Below are the code and all the weights of a small trained network. Each question names an input and a target symbol and asks about switching units off, where a switched-off unit gives its printed mean instead of its output.

import numpy as np


def w(rows, s, z=0):
    codes = np.array(rows[::2]) - 128.0
    scale = np.full(codes.shape[1], s)
    scale[-1] = z or s
    return codes * scale


def norm(h):
    return h / np.sqrt((h * h).mean(-1, keepdims=True) + 1e-5)


def f(y):
    return np.maximum(y, 0)


def softmax(a):
    e = np.exp(a - a.max(-1, keepdims=True))
    return e / e.sum(-1, keepdims=True)


def log_softmax(a):
    a = a - a.max(-1, keepdims=True)
    return a - np.log(np.exp(a).sum(-1, keepdims=True))


def net(x, mask):
    ids = ['ηθπτψω'.index(c) for c in x.split()]
    T = len(ids)
    res = E[ids] + P[:T]
    r = norm(res)
    for j in range(2):
        rows = slice(3 * j, 3 * j + 3)
        q, k, v = (r @ M[0][rows].T for M in (Q, K, V))
        z = softmax(np.where(np.tri(T) > 0, q @ k.T / 3**0.5, -1e9)) @ v
        o = O[0][rows]
        res = res + np.where(mask[j], z, o[:, -1]) @ o[:, :-1]
    y = f(norm(res) @ A[0][:, :-1].T + A[0][:, -1])
    res = res + np.where(mask[2:14], y, B[0][:, -1]) @ B[0][:, :-1]
    return log_softmax(norm(res)[-1] @ U[:, :-1].T + U[:, -1])


Q, K, V, O, A, B = {}, {}, {}, {}, {}, {}
E = w([
[144,172,203,131,106,123,86,249,94,98,70,100],'η',
[156,122,55,126,147,208,129,128,100,139,93,44],'θ',
[170,69,198,202,73,197,93,95,134,120,155,177],'π',
[188,137,158,195,205,199,13,149,94,130,203,153],'τ',
[136,235,108,193,166,103,149,145,88,184,160,116],'ψ',
[128,154,198,41,201,207,48,88,72,180,177,129],'ω',
],0.018)
P = w([
[51,180,87,170,74,189,75,88,113,18,163,2],'0',
[150,93,152,134,142,125,105,156,140,115,186,51],'1',
[121,141,123,140,138,147,109,116,118,122,148,108],'2',
[188,176,120,97,148,128,107,131,145,173,129,115],'3',
[129,126,141,108,135,148,132,90,78,220,74,143],'4',
[151,160,39,78,123,125,162,83,88,130,55,172],'5',
[193,153,132,85,164,138,156,67,140,202,57,193],'6',
],0.0093)
Q[0] = w([
[84,129,33,150,54,114,111,147,102,63,127,134],'H1',
[79,105,114,135,93,149,209,138,231,97,183,116],'H1',
[139,16,118,120,115,98,89,202,171,28,118,114],'H1',
[46,133,182,68,201,2,179,61,185,169,139,72],'H2',
[144,76,206,129,137,103,125,207,196,87,112,151],'H2',
[239,135,163,207,104,201,116,64,71,158,110,144],'H2',
],0.0079)
K[0] = w([
[1,85,178,115,170,143,116,162,140,181,139,84],'H1',
[65,124,114,69,54,126,171,72,172,99,255,59],'H1',
[129,174,162,186,91,120,119,139,131,104,192,29],'H1',
[153,98,150,140,103,134,34,55,165,78,242,156],'H2',
[86,153,141,162,145,123,150,203,135,49,145,80],'H2',
[192,148,56,86,131,98,231,174,86,147,37,201],'H2',
],0.0088)
V[0] = w([
[106,125,101,194,110,63,141,105,171,124,158,143],'H1',
[129,88,149,138,58,192,107,166,95,135,86,167],'H1',
[81,166,197,61,108,121,174,101,140,135,80,128],'H1',
[133,197,191,130,26,77,50,254,76,114,24,91],'H2',
[129,207,75,145,118,73,211,161,106,128,217,134],'H2',
[149,30,27,99,134,133,216,209,105,137,47,66],'H2',
],0.0072)
O[0] = w([
[145,155,1,144,145,221,125,113,75,180,118,87,19],'H1',
[128,100,92,145,188,151,120,189,137,164,145,217,241],'H1',
[197,114,178,133,174,103,47,81,17,58,119,110,2],'H1',
[166,158,222,111,171,61,110,231,141,75,205,202,250],'H2',
[218,120,72,132,160,130,179,31,76,122,154,162,139],'H2',
[192,134,183,148,134,179,83,132,213,157,194,54,162],'H2',
],0.01,0.0052)
A[0] = w([
[120,69,143,183,88,161,108,139,151,95,135,90,158],'N1',
[161,135,132,170,135,39,157,144,128,176,122,138,159],'N2',
[141,146,92,50,126,111,110,70,81,124,94,80,129],'N3',
[154,145,111,182,124,131,140,81,99,93,202,195,103],'N4',
[188,122,101,111,131,184,110,120,145,134,131,66,103],'N5',
[178,166,161,93,138,141,86,100,97,148,254,141,247],'N6',
[105,150,74,91,152,120,160,45,79,98,118,84,180],'N7',
[96,177,98,171,208,103,58,175,130,122,117,126,118],'N8',
[180,138,58,123,148,125,163,119,89,89,161,127,40],'N9',
[87,175,86,139,162,136,78,125,68,172,110,92,253],'N10',
[161,100,107,179,87,177,81,139,202,94,143,48,92],'N11',
[91,107,114,126,179,111,136,163,71,159,165,155,84],'N12',
],0.011,0.0018)
B[0] = w([
[123,187,84,73,45,148,107,73,170,172,242,163,201],'N1',
[30,72,143,104,148,188,96,200,159,55,75,166,183],'N2',
[236,188,220,242,139,158,133,176,220,160,180,200,143],'N3',
[102,23,136,130,123,133,159,138,23,50,78,96,211],'N4',
[88,170,188,125,59,79,111,94,233,188,145,179,199],'N5',
[124,88,121,110,96,142,197,76,127,134,29,37,233],'N6',
[166,211,173,127,51,173,154,180,201,126,209,118,164],'N7',
[194,44,141,96,203,65,148,70,91,189,115,79,173],'N8',
[84,54,157,75,89,110,93,88,171,203,194,140,176],'N9',
[192,160,99,213,197,84,111,206,135,134,188,85,171],'N10',
[240,212,213,182,2,52,98,41,93,235,195,174,245],'N11',
[160,101,35,107,92,137,46,43,152,90,85,116,184],'N12',
],0.008,0.011)
U = w([
[202,62,83,91,108,81,107,1,60,91,103,176,106],'η',
[87,103,122,156,170,162,149,110,216,133,81,58,73],'θ',
[197,105,14,180,218,94,77,118,99,211,157,169,3],'π',
[75,171,42,76,81,183,153,151,178,116,102,231,125],'τ',
[245,140,99,228,100,130,146,81,166,183,170,145,246],'ψ',
[137,121,175,209,181,88,86,151,137,84,139,205,84],'ω',
],0.0064,0.0012)

Each question gives the input, a string of symbols that net reads in full, and the target symbol t.
The units are the heads (3 rows each of Q, K, V and O) and the neurons (one row each of A and B). Each row of codes is followed by its name. A weight is (code - 128) times the scale printed after its matrix; where a second scale follows, it is the last column's (O, A, B and U).
mask holds one flag per unit, heads first, then neurons. A switched-off unit (its flag False) gives its mean, the last column of its rows in O or B, instead of its output. The means were averaged over made-up inputs and are rounded, as every weight is.
A unit's drop is (log p(t) with every unit on - log p(t) with that unit switched off) / (log p(t) with every unit on - log p(t) with every unit switched off).
The circuit of an input: a set's keep is (log p(t) with only the set's units on - log p(t) with every unit switched off) / (log p(t) with every unit on - log p(t) with every unit switched off). Starting from the 12 units with the biggest drops (on a tie, the unit counted first), units are removed one at a time, each time the one whose removal leaves the highest keep (on an exact tie, the one counted first), for as long as the keep stays at least 0.8.
circuit, biggest first: the units of the circuit, biggest drop first
top k neurons: the k neurons with the biggest drops, biggest first
heads that matter: for each layer, one digit per head in row order, 1 if its drop is at least 0.15 and else 0, layers parted by /
drop of u: that unit's drop, to one decimal
input τ π τ τ, target π: circuit, biggest first -> H2; N10; N11
input ψ ψ ω ω, target ω: circuit, biggest first -> H1; N11; N1
input π η ψ, target η: circuit, biggest first -> H2; N4
input ω ψ π ψ π η ω, target η: heads that matter -> 10
input π η η ω, target η: circuit, biggest first -> H1; N12; H2
input η η π θ τ ω, target τ: top 2 neurons -> N11; N8
input π π π, target τ: heads that matter -> 01
input η ψ ψ π, target η: circuit, biggest first -> H2; N4
input η θ τ ψ, target τ: heads that matter -> 11
input τ τ θ ψ θ ω, target θ: heads that matter -> 01
input π θ η θ ψ, target θ: heads that matter -> 00
input θ η π ψ π π τ, target η: heads that matter -> 01
input π ω θ η ψ, target η: top 2 neurons -> N12; N4
input π ψ π τ θ ψ, target θ: heads that matter -> 01
input τ ψ π ψ, target π: top 2 neurons -> N10; N11
input π τ τ, target π: top neuron -> N8
input θ θ ω ψ, target ω: top 2 neurons -> N2; N3
input π η π ω, target π: drop of H2 -> 1.1
input π θ π τ τ η π, target ω: drop of H2 -> 0.5
input π η η ψ π ψ, target π: drop of N10 -> 0.4
input θ θ ω ψ π ψ τ, target η: top neuron -> N4
